Below are the code and all the weights of a small trained network. Each question names an input and a class and asks about switching units off, where a switched-off unit gives its printed mean instead of its output.

import numpy as np


def w(rows, s, z=0):
    codes = np.array(rows[::2]) - 128.0
    scale = np.full(codes.shape[1], s)
    scale[-1] = z or s
    return codes * scale


def norm(h):
    return h / np.sqrt((h * h).mean(-1, keepdims=True) + 1e-5)


def f(y):
    return y / 2 * (1 + np.tanh(0.7978845608 * (y + 0.044715 * y**3)))


def log_softmax(a):
    a = a - a.max(-1, keepdims=True)
    return a - np.log(np.exp(a).sum(-1, keepdims=True))


def net(x, mask):
    res = np.array(x, float).reshape(1, 7) / 4 @ E
    u = 0
    for l in range(4):
        y = f(norm(res) @ A[l][:, :-1].T + A[l][:, -1])
        res = res + np.where(mask[u : u + 5], y, B[l][:, -1]) @ B[l][:, :-1]
        u += 5
    return log_softmax(norm(res)[-1] @ U[:, :-1].T + U[:, -1])


A, B = {}, {}
E = w([
[50,158,81,15,197,139],'x0',
[227,83,130,43,111,121],'x1',
[46,75,131,109,172,96],'x2',
[121,207,2,132,89,169],'x3',
[67,72,74,38,34,181],'x4',
[105,98,81,190,135,143],'x5',
[62,119,108,105,146,235],'x6',
],0.004)
A[0] = w([
[48,131,60,146,88,144,5],'0.n1',
[114,89,120,112,123,118,138],'0.n2',
[138,206,39,133,62,135,42],'0.n3',
[121,50,122,124,137,126,131],'0.n4',
[177,146,84,254,131,41,62],'0.n5',
],0.0054,0.0023)
B[0] = w([
[87,136,98,205,80,2,148],'0.n1',
[191,85,119,159,156,114,143],'0.n2',
[155,72,138,28,26,117,185],'0.n3',
[108,83,201,140,158,207,153],'0.n4',
[140,60,133,120,210,63,255],'0.n5',
],0.0055,0.0021)
A[1] = w([
[89,86,34,103,91,136,1],'1.n1',
[97,195,124,117,192,162,141],'1.n2',
[174,175,99,130,196,41,115],'1.n3',
[2,195,131,117,152,121,64],'1.n4',
[144,84,144,19,130,124,136],'1.n5',
],0.0066,0.0018)
B[1] = w([
[91,223,44,116,58,129,189],'1.n1',
[208,90,156,189,222,15,179],'1.n2',
[63,38,114,173,173,2,251],'1.n3',
[74,178,123,20,184,114,209],'1.n4',
[164,127,110,167,213,174,249],'1.n5',
],0.0048,0.0022)
A[2] = w([
[164,96,161,127,143,196,5],'2.n1',
[90,172,108,253,121,151,47],'2.n2',
[227,123,131,185,98,52,181],'2.n3',
[15,152,53,43,133,194,253],'2.n4',
[207,184,231,144,129,70,105],'2.n5',
],0.0062,0.0019)
B[2] = w([
[112,68,66,183,106,238,127],'2.n1',
[82,191,133,93,211,42,144],'2.n2',
[164,204,152,132,193,84,233],'2.n3',
[200,142,161,219,185,67,253],'2.n4',
[118,254,15,86,158,126,200],'2.n5',
],0.0052,0.0037)
A[3] = w([
[135,1,212,86,149,201,127],'3.n1',
[29,20,207,111,134,56,16],'3.n2',
[78,137,47,195,59,150,110],'3.n3',
[230,205,21,67,91,202,3],'3.n4',
[24,166,88,83,248,143,166],'3.n5',
],0.0049,0.0021)
B[3] = w([
[88,67,59,81,145,125,179],'3.n1',
[128,113,172,133,82,182,167],'3.n2',
[122,136,117,27,127,95,144],'3.n3',
[162,104,255,189,55,132,186],'3.n4',
[201,170,195,205,209,113,253],'3.n5',
],0.0092,0.003)
U = w([
[182,144,183,146,29,141,151],'0',
[71,126,156,165,142,170,2],'1',
[105,8,133,99,141,209,145],'2',
[160,164,161,162,249,61,181],'3',
[50,157,42,98,74,88,107],'4',
],0.015,0.0094)

Each question gives the input, the list of numbers given to net, and the class t.
The units are the neurons (one row each of A and B). Each row of codes is followed by its name. A weight is (code - 128) times the scale printed after its matrix; where a second scale follows, it is the last column's (A, B and U).
mask holds one flag per neuron, layer by layer. A switched-off neuron (its flag False) gives its mean, the last column of its row in B, instead of its output. The means were averaged over made-up inputs and are rounded, as every weight is.
A unit's drop is (log p(t) with every unit on - log p(t) with that unit switched off) / (log p(t) with every unit on - log p(t) with every unit switched off).
The circuit of an input: a set's keep is (log p(t) with only the set's units on - log p(t) with every unit switched off) / (log p(t) with every unit on - log p(t) with every unit switched off). Starting from the 12 units with the biggest drops (on a tie, the unit counted first), units are removed one at a time, each time the one whose removal leaves the highest keep (on an exact tie, the one counted first), for as long as the keep stays at least 0.8.
circuit, biggest first: the units of the circuit, biggest drop first
unit that matters most: the unit with the biggest drop
k most important neurons: the k neurons with the biggest drops, biggest first
k most important neurons of layer l: the k neurons of layer l with the biggest drops, biggest first
drop of u: that unit's drop, to one decimal
input [4,6,-8,-2,4,-4,-1], class 0: unit that matters most => 3.n4
input [7,0,0,6,2,7,3], class 3: 2 most important neurons => [2.n4 3.n5]
input [-2,-5,7,-1,3,3,-5], class 0: 2 most important neurons => [3.n2 2.n5]
input [-8,0,7,5,4,-5,-4], class 0: 2 most important neurons of layer 1 => [1.n3 1.n2]
input [7,3,-8,-6,3,-1,5], class 2: circuit, biggest first => [3.n1 2.n3]
input [-8,2,-1,0,-4,-2,8], class 0: 3 most important neurons => [1.n3 0.n1 2.n4]
input [-1,-3,-4,4,-1,-7,-2], class 0: 2 most important neurons of layer 2 => [2.n4 2.n2]
input [3,2,-3,4,2,3,-4], class 0: 2 most important neurons => [3.n4 0.n3]
input [-3,8,7,6,5,0,1], class 0: 2 most important neurons => [1.n1 3.n4]
input [0,6,3,7,1,-5,-8], class 0: 3 most important neurons of layer 0 => [0.n3 0.n5 0.n1]
input [2,-4,-2,-5,8,2,4], class 3: drop of 2.n4 => 0.3
input [4,-8,6,7,5,6,5], class 3: drop of 2.n4 => 0.6
input [-4,8,-4,1,-2,-6,6], class 0: drop of 3.n4 => 0.2
input [0,1,0,-3,3,-8,8], class 2: circuit, biggest first => [3.n1]
